Here is a tiny trained network, its code and every weight. The questions are about switching its units off for an input and a class, where a switched-off unit gives its printed mean instead of its output.

import numpy as np


def w(rows, s, z=0):
    codes = np.array(rows[::2]) - 128.0
    scale = np.full(codes.shape[1], s)
    scale[-1] = z or s
    return codes * scale


def f(y):
    return np.maximum(y, 0)


def log_softmax(a):
    a = a - a.max(-1, keepdims=True)
    return a - np.log(np.exp(a).sum(-1, keepdims=True))


def net(x, mask):
    res = np.array(x, float).reshape(1, 2) / 4 @ E
    y = f(res @ A[0][:, :-1].T + A[0][:, -1])
    res = res + np.where(mask, y, B[0][:, -1]) @ B[0][:, :-1]
    return log_softmax(res[-1] @ U[:, :-1].T + U[:, -1])


A, B = {}, {}
E = w([
[117,138,167,28],'x0',
[66,5,130,145],'x1',
],0.016)
A[0] = w([
[125,95,127,92,133],'N1',
[110,148,163,82,210],'N2',
[182,168,34,176,159],'N3',
[87,156,123,78,201],'N4',
[73,70,86,212,217],'N5',
[154,238,173,79,180],'N6',
[70,65,103,214,233],'N7',
[169,213,54,209,118],'N8',
[107,146,254,66,253],'N9',
[136,92,153,51,156],'N10',
[151,121,79,77,227],'N11',
[139,188,121,108,78],'N12',
[63,127,149,106,96],'N13',
[88,64,158,89,199],'N14',
],0.015,0.0053)
B[0] = w([
[156,140,131,125,158],'N1',
[117,156,153,127,184],'N2',
[232,169,29,142,203],'N3',
[86,166,173,141,177],'N4',
[139,49,116,249,227],'N5',
[145,167,177,203,250],'N6',
[85,69,145,229,232],'N7',
[184,135,75,149,224],'N8',
[94,177,158,119,223],'N9',
[89,171,148,120,188],'N10',
[112,193,101,142,165],'N11',
[80,82,169,156,178],'N12',
[121,190,139,119,156],'N13',
[102,167,82,123,202],'N14',
],0.013,0.02)
U = w([
[84,128,189,160,140],'0',
[147,199,121,101,241],'1',
[121,108,130,99,2],'2',
[119,57,148,92,51],'3',
[74,143,109,2,124],'4',
[136,85,128,80,27],'5',
[159,126,135,58,43],'6',
[136,57,88,161,210],'7',
],0.017,0.0032)

Each question gives the input, the list of numbers given to net, and the class t.
The units are the neurons (one row each of A and B). Each row of codes is followed by its name. A weight is (code - 128) times the scale printed after its matrix; where a second scale follows, it is the last column's (A, B and U).
mask holds one flag per neuron, in row order. A switched-off neuron (its flag False) gives its mean, the last column of its row in B, instead of its output. The means were averaged over made-up inputs and are rounded, as every weight is.
A unit's drop is (log p(t) with every unit on - log p(t) with that unit switched off) / (log p(t) with every unit on - log p(t) with every unit switched off).
unit that matters most: the unit with the biggest drop
top k neurons: the k neurons with the biggest drops, biggest first
drop when u is switched off: that unit's drop, to one decimal
input [6,5], class 4: unit that matters most => N6
input [7,2], class 1: top 2 neurons => N7, N5
input [4,-7], class 0: top 2 neurons => N12, N6
input [-5,-4], class 7: top 2 neurons => N9, N10
input [8,0], class 1: top 2 neurons => N7, N5
input [6,1], class 1: top 3 neurons => N7, N5, N12
input [-5,-5], class 1: top 3 neurons => N5, N7, N3
input [-1,-4], class 1: top 2 neurons => N5, N7
input [1,0], class 1: top 3 neurons => N7, N5, N12
input [0,-2], class 1: top 2 neurons => N7, N5
input [0,3], class 7: top 2 neurons => N6, N9
input [-1,-2], class 1: drop when N5 is switched off => 0.9
input [-3,-6], class 1: drop when N7 is switched off => 0.4
input [4,2], class 4: drop when N3 is switched off => 0.1
input [1,-2], class 1: drop when N5 is switched off => 1.1
input [1,-5], class 1: unit that matters most => N7
input [-4,-4], class 1: top 2 neurons => N5, N7
